[ 23  46 104   8  21 -32] out 8
[ 56 -99  79 -31 -39] out 79
[   2  -66  -72 -102] out -66
[-53 -76 -62  79] out -76
[-24 -93  46  57] out -93
[-5 80 42 15] out 80
[ 18  -2 -24 -77  23 -36  33] out 23
---
|  87 |   9 | -22 | -57 |
|  66 |  20 | -41 | -88 |
--> 9

|   1 | -22 | -22 | -13 |  79 |  14 | -17 |
| -21 |  -6 | -17 | -10 |  74 |  19 | -40 |
--> -22

|  55 | -47 | -39 |  58 | -75 | -85 | -60 |
|  94 |  81 | -47 | -37 | -33 | -36 |  71 |
--> -47

| -84 |  -3 |  -9 |  -7 |
| 108 |  12 | -20 |  51 |
--> -3

|  24 | -27 |   8 |  11 |  99 | -48 |  12 |
| -27 |  30 | -14 |  -9 |  99 |  73 |  -5 |
--> -27

| -37 | -65 | -10 |  14 | 102 |
|  -5 | -23 | -20 |  53 | -11 |
--> -65

| -73 | -28 |  21 | -32 | -25 |
| -23 |  83 | -49 |  36 | -11 |
--> -28
---
|  59 |  80 | -10 |  75 | ==> 75
|  45 | -85 | -21 | -10 |  42 |  -4 |  53 | ==> 53
|  29 | -88 |  46 | -42 |  56 | ==> 56
| -86 |   8 | -41 | -21 |   7 |  26 | ==> 26
|  84 | -42 | -26 |  80 | ==> 80
|  30 | -45 |  55 |   5 | -86 | ==> -86
|  51 |  66 |  89 |  44 | -80 | ==> -80
| -88 | -74 | -20 |  -4 |  -3 | -15 |  84 | ==> 84
---
(-6, -8, -93, 3, -26) >> -8
((-29, -72, -9, -1, 8), (-12, -80, 0, 9, -1), (0, 79, 30, -1, -50)) >> -72
((-44, 93, 15, 14), (11, 70, 12, 12), (68, 40, -7, -6)) >> 93
(-17, 1, 57, -10, -96, 39, 54) >> 1
((-36, 0, -18, -15), (-19, -14, -108, 14), (37, 1, 16, -66)) >> 0
((28, -70, -51, -41, 9, -93), (25, -46, -32, -22, 12, -56), (-57, -38, -41, -78, -68, -96)) >> -70
((-94, -54, -12, 49, -69, 40), (-8, -1, -24, -11, -15, -31)) >> -54
---
Input:
|   1 | -12 |  -9 |  -4 |  10 | -50 |   9 |
| -73 |  89 |  61 |   2 | -35 |  21 | -46 |
Output: 1, -46

Input: | 104 |  99 |  97 | 102 |
Output: 104, 102

Input: |  17 | -88 | -18 |  48 |  84 |
Output: 17, 84

Input:
|  -2 |  25 | -56 | -74 | -57 |
|  57 | -52 |   3 | -15 | -88 |
Output: -2, -88

Input: |  77 | -52 |  53 | -12 | -74 |
Output: 77, -74

Input:
|  -10 | -108 |  -25 |    4 |
|  -10 | -108 |  -25 |   -2 |
|  -41 |   66 |   74 |  -31 |
Output: -10, -31

Input:
|  -58 |  -92 |  -55 |   36 |   55 | -109 |  -29 |
|   23 |   60 |    1 |  -10 |   -2 |   22 |  -50 |
|    4 |  -35 |  -90 |  -25 |   15 |  -47 |  -61 |
Output: -58, -61

Input: |  53 |  29 | -38 |  97 | -25 | -94 | -89 |
Output: 53, -89

Input: |  11 | -82 | -24 |  16 |
Output: 11, 16

Input: |  23 |  82 | -21 |  11 |  19 |
Output: 23, 19
---
Q: [9055, 8982, 3949, 9174, 5709, 9756, 2628]
A: 9055

Q: [9634, 7045, 6214, 6943, 8339, 9811, 2933]
A: 8339

Q: [4195, 2235, 8764, 6797]
A: 4195

Q:
[[1, -14, -26, -14, 12],
 [-12, -15, -29, 25, 34],
 [46, 32, -2, -20, -10]]
A: 32

Q:
[[7053, 5807, 6653, 5485, 7413],
 [5735, 7753, 4235, 2488, 3626]]
A: 7053

Q: [7, 8, 3, 2, 4, 6]
A: 6

Q: [4, 5, 7, 8, 2, 6]
A: 6

Q: [189, 23, 225, 174]
A: 174

Q: [88, 421, 307, 582, 142, 756, 283]
A: 421

Q: [34, 5, 26, 36, 25, 98, 95]
A: 36
---
| -59 | -44 |   5 |  12 | -30 | -35 |
|  84 |  16 | -14 |  22 |   8 |  12 |
| -75 |   9 |  -4 | -45 | -36 | -44 |
--> -59

|  -24 |    3 |   49 |   27 |  -96 |   39 |  -22 |
|   39 |  -10 |  -30 |  -65 |   56 |   18 |  -41 |
|  -37 |    8 |   54 |   14 | -104 |   61 |   -3 |
--> -24

| -20 |  33 |  21 | -10 |
|  67 | -76 | -47 |  96 |
|   3 | -16 | -11 |  35 |
--> -20

|   74 |   40 |   24 |   94 |   54 |  -45 |
|  -27 |  -10 | -107 |   19 |   28 |  -42 |
|  -19 |  -58 |  -67 |  -76 |   -1 |  109 |
--> 74

|  -4 |  -9 | -18 |  -8 |
|  39 |   2 |  49 | -20 |
|  90 |  49 |  26 |  -1 |
--> -4

| -83 |  70 |  49 | -78 |  56 |
| -82 |  61 |  48 | -59 |  51 |
| -79 |  67 |  50 | -66 |  52 |
--> -83

| -34 | -35 | -26 | -48 |  27 |  32 |
|  29 |  58 |  40 |  80 |  24 |   4 |
| -50 | -83 | -21 | -86 |  19 |  14 |
--> -34

|   13 |  -64 |   24 |  -71 |
|  -81 |  -29 |   40 | -100 |
|   84 |  -71 |   14 |   -3 |
--> 13
---
|  14 | -12 | -77 | -80 | out -77

|  22 |  34 |  23 |  13 | -26 |  14 |
|  73 |  36 |  47 |  49 | -97 | -36 |
|   5 | -19 |  -1 | -22 | -34 |  40 |
out -34

|  -14 | -104 |   33 |  -37 | out 33

|  72 |  72 |  70 | -72 |
| -97 | -97 | -92 |  92 |
out -92

|  -9 |  50 |   0 | -47 | 107 | out -47

|   0 | -80 |   0 | -25 | -26 |
|  -2 |   3 |   1 |   2 |   0 |
|  96 | -31 | -89 |  31 |  47 |
out 31

|  77 |  76 |  74 |  75 |
| -80 | -79 | -75 | -76 |
out -75

|  40 |   0 | -79 |  66 |  -4 |  11 |
|  -9 | -34 | -35 |  16 | -34 |  76 |
out -34

|   46 |   27 |  -49 |  -66 | -101 | out -66
---
[21, 92, 73, 57] ==> 92
[5, 4, 1, 8] ==> 4
[7, 7, 1, 3] ==> 7
[6, 3, 2, 8] ==> 3
[-32, -24, -21, 41] ==> -24
[67, 49, 153, 229] ==> 49
[-748, 54, -364, 623] ==> 54
[34, 69, 21, 86] ==> 69
---
array([2, 5, 6, 0, 3, 9, 6]) Out: 6

array([[ 78,  67,  41,  58, 132],
       [ 78,  79,  99,  72, 248]]) Out: 99

array([998, 483, 109, 159, 864, 527,  18]) Out: 109

array([[ 30, -42,   2,   6,  26, -48],
       [ 15, -27,  43, -32,  26, -26]]) Out: 43

array([84,  8, 51, 59, 55, 48, 50]) Out: 51

array([9360, 8736, 5020, 1400, 6409]) Out: 5020
